Below is a small trained network, with its code and all its weights. Each question gives an input and a target symbol and asks what happens when units are switched off, that is, made to give their printed mean instead of their output.

import numpy as np


def w(rows, s, z=0):
    codes = np.array(rows[::2]) - 128.0
    scale = np.full(codes.shape[1], s)
    scale[-1] = z or s
    return codes * scale


def norm(h):
    return h / np.sqrt((h * h).mean(-1, keepdims=True) + 1e-5)


def f(y):
    return y / 2 * (1 + np.tanh(0.7978845608 * (y + 0.044715 * y**3)))


def softmax(a):
    e = np.exp(a - a.max(-1, keepdims=True))
    return e / e.sum(-1, keepdims=True)


def log_softmax(a):
    a = a - a.max(-1, keepdims=True)
    return a - np.log(np.exp(a).sum(-1, keepdims=True))


def net(x, mask):
    ids = ['βγδθλπτψω'.index(c) for c in x.split()]
    T = len(ids)
    res = E[ids] + P[:T]
    u = 0
    for l in range(2):
        q, k, v = (norm(res) @ M[l].T for M in (Q, K, V))
        z = softmax(np.where(np.tri(T) > 0, q @ k.T / 4**0.5, -1e9)) @ v
        res = res + np.where(mask[u], z, O[l][:, -1]) @ O[l][:, :-1]
        u += 1
        y = f(norm(res) @ A[l][:, :-1].T + A[l][:, -1])
        res = res + np.where(mask[u : u + 4], y, B[l][:, -1]) @ B[l][:, :-1]
        u += 4
    return log_softmax(norm(res)[-1] @ U[:, :-1].T + U[:, -1])


Q, K, V, O, A, B = {}, {}, {}, {}, {}, {}
E = w([
[132,28,72,134,96,179,113,110,205],'β',
[47,67,98,166,65,155,165,90,79],'γ',
[174,111,250,192,128,125,112,150,84],'δ',
[78,128,138,64,47,163,128,177,69],'θ',
[107,114,123,113,143,180,64,63,113],'λ',
[164,195,171,115,52,142,126,131,159],'π',
[126,74,79,107,118,199,55,132,179],'τ',
[224,177,72,101,240,35,154,97,72],'ψ',
[40,27,119,141,155,127,230,103,255],'ω',
],0.018)
P = w([
[24,44,207,23,101,2,58,21,185],'0',
[116,96,88,167,150,89,163,89,164],'1',
[137,96,169,98,183,171,174,162,173],'2',
[153,126,138,116,170,177,166,172,150],'3',
[161,162,108,126,147,172,154,181,140],'4',
[140,201,65,150,149,182,130,193,125],'5',
],0.0095)
Q[0] = w([
[159,152,126,232,184,72,161,88,174],'L0H1',
[119,177,155,98,45,192,121,138,181],'L0H1',
[142,78,125,206,20,109,63,1,89],'L0H1',
[59,59,157,136,68,75,149,193,93],'L0H1',
],0.0078)
K[0] = w([
[182,128,141,134,150,6,124,76,121],'L0H1',
[132,164,104,112,67,224,135,177,148],'L0H1',
[119,137,161,218,75,143,95,105,125],'L0H1',
[108,81,164,121,100,84,135,141,117],'L0H1',
],0.011)
V[0] = w([
[90,144,17,131,126,87,209,136,218],'L0H1',
[42,100,100,120,27,155,136,57,164],'L0H1',
[120,59,214,86,203,195,168,26,159],'L0H1',
[178,83,134,136,187,120,253,89,85],'L0H1',
],0.0057)
O[0] = w([
[214,86,121,104,124,179,165,174,188,54],'L0H1',
[177,133,250,64,148,247,140,192,76,225],'L0H1',
[135,179,71,159,52,135,109,89,69,254],'L0H1',
[82,103,6,118,196,141,148,254,132,83],'L0H1',
],0.0084,0.0037)
A[0] = w([
[186,107,69,137,186,52,122,183,78,13],'L0N1',
[99,127,106,122,142,153,130,168,114,2],'L0N2',
[102,112,34,185,208,113,105,139,96,27],'L0N3',
[1,69,127,102,92,147,93,70,184,56],'L0N4',
],0.0081,0.0018)
B[0] = w([
[185,134,149,126,92,126,7,153,106,183],'L0N1',
[66,205,141,130,129,135,123,141,141,110],'L0N2',
[114,109,154,61,82,160,151,133,158,192],'L0N3',
[129,100,172,142,121,137,96,106,126,251],'L0N4',
],0.017,0.003)
Q[1] = w([
[164,61,193,92,130,168,69,82,39],'L1H1',
[170,142,158,61,74,122,26,136,113],'L1H1',
[176,171,169,50,141,99,107,196,59],'L1H1',
[68,90,157,87,125,255,222,108,152],'L1H1',
],0.0068)
K[1] = w([
[140,118,10,96,212,70,107,107,74],'L1H1',
[202,136,71,59,192,97,113,135,136],'L1H1',
[144,130,166,100,131,85,115,169,96],'L1H1',
[51,43,120,76,99,184,120,114,114],'L1H1',
],0.012)
V[1] = w([
[108,153,191,2,83,93,147,117,168],'L1H1',
[211,169,126,110,143,47,174,151,121],'L1H1',
[214,211,117,77,77,237,129,101,177],'L1H1',
[189,121,115,120,225,54,166,175,117],'L1H1',
],0.0075)
O[1] = w([
[68,86,51,192,100,141,38,140,135,181],'L1H1',
[49,196,51,72,110,92,157,207,154,40],'L1H1',
[117,110,63,57,89,93,34,171,153,171],'L1H1',
[58,170,166,154,224,49,125,35,254,1],'L1H1',
],0.0079,0.007)
A[1] = w([
[152,208,140,166,155,92,179,100,33,2],'L1N1',
[194,63,250,156,116,131,132,90,71,71],'L1N2',
[115,133,149,178,168,147,219,120,131,74],'L1N3',
[71,100,72,156,130,130,147,176,170,22],'L1N4',
],0.013,0.0029)
B[1] = w([
[124,247,95,78,154,237,135,175,170,153],'L1N1',
[192,63,147,104,103,114,100,66,131,252],'L1N2',
[119,224,75,95,144,131,95,206,97,141],'L1N3',
[144,145,150,157,195,80,195,148,122,128],'L1N4',
],0.016,0.021)
U = w([
[156,55,229,102,120,121,137,93,151,167],'β',
[150,150,1,111,106,254,139,194,62,156],'γ',
[127,136,180,210,170,127,112,177,128,125],'δ',
[62,121,175,88,148,142,169,148,114,119],'θ',
[69,141,70,158,158,161,123,69,101,131],'λ',
[122,160,157,154,89,127,179,101,202,61],'π',
[86,104,123,142,180,206,102,113,190,4],'τ',
[115,114,72,40,160,55,145,124,138,129],'ψ',
[105,105,101,139,152,134,204,135,133,183],'ω',
],0.0084,0.0045)

Each question gives the input, a string of symbols that net reads in full, and the target symbol t.
The units are the heads (4 rows each of Q, K, V and O) and the neurons (one row each of A and B). Each row of codes is followed by its name. A weight is (code - 128) times the scale printed after its matrix; where a second scale follows, it is the last column's (O, A, B and U).
mask holds one flag per unit, layer by layer, with each layer's heads first. A switched-off unit (its flag False) gives its mean, the last column of its rows in O or B, instead of its output. The means were averaged over made-up inputs and are rounded, as every weight is.
A unit's drop is (log p(t) with every unit on - log p(t) with that unit switched off) / (log p(t) with every unit on - log p(t) with every unit switched off).
The circuit of an input: a set's keep is (log p(t) with only the set's units on - log p(t) with every unit switched off) / (log p(t) with every unit on - log p(t) with every unit switched off). Starting from all 10 units, units are removed one at a time, each time the one whose removal leaves the highest keep (on an exact tie, the one counted first), for as long as the keep stays at least 0.8.
units of the circuit, in order: the units of the circuit, biggest drop first
unit that matters most: the unit with the biggest drop
k most important neurons: the k neurons with the biggest drops, biggest first
top k neurons in layer l: the k neurons of layer l with the biggest drops, biggest first
drop when u is switched off: that unit's drop, to one decimal
input ψ π π, target π: units of the circuit, in order => L1H1; L1N2; L1N1
input ω τ θ δ ω, target γ: unit that matters most => L0H1
input β ψ π δ θ θ, target θ: top 2 neurons in layer 1 => L1N2; L1N1
input δ δ τ π π, target γ: 2 most important neurons => L0N4; L1N2
input τ δ ψ, target ψ: units of the circuit, in order => L1H1; L0N1; L0H1
input ψ π π τ, target τ: top 2 neurons in layer 0 => L0N3; L0N1
input δ β ψ ω β π, target π: units of the circuit, in order => L1H1; L1N2; L0H1
input θ ψ δ λ, target λ: units of the circuit, in order => L1H1; L1N2; L0N3; L0H1
input τ δ δ, target γ: units of the circuit, in order => L0H1; L1H1; L1N1; L1N3
input δ ω ω β δ, target γ: 4 most important neurons => L1N1; L0N3; L0N4; L1N3
input δ ω θ δ ω τ, target β: top 2 neurons in layer 1 => L1N1; L1N3
input ψ δ δ, target δ: units of the circuit, in order => L1H1; L1N2; L0H1; L0N1
input δ γ γ π ω τ, target β: 2 most important neurons => L0N1; L1N1
input τ τ ω π ω, target γ: 3 most important neurons => L1N2; L0N1; L1N3
input λ δ π γ δ θ, target β: units of the circuit, in order => L0H1
input β ψ δ δ, target δ: 2 most important neurons => L1N2; L1N1
input δ δ ψ ω β θ, target θ: 2 most important neurons => L1N2; L1N1
input π γ π, target γ: top 2 neurons in layer 0 => L0N4; L0N3
input ψ π λ, target λ: drop when L1N2 is switched off => 0.6
input β ψ θ π ω, target ω: drop when L1N2 is switched off => 0.4
input π ψ λ ω, target ω: drop when L0H1 is switched off => 1.3
input λ λ δ δ ψ, target ψ: most important neuron => L1N1
input ψ δ δ τ, target τ: drop when L1N3 is switched off => 0.1
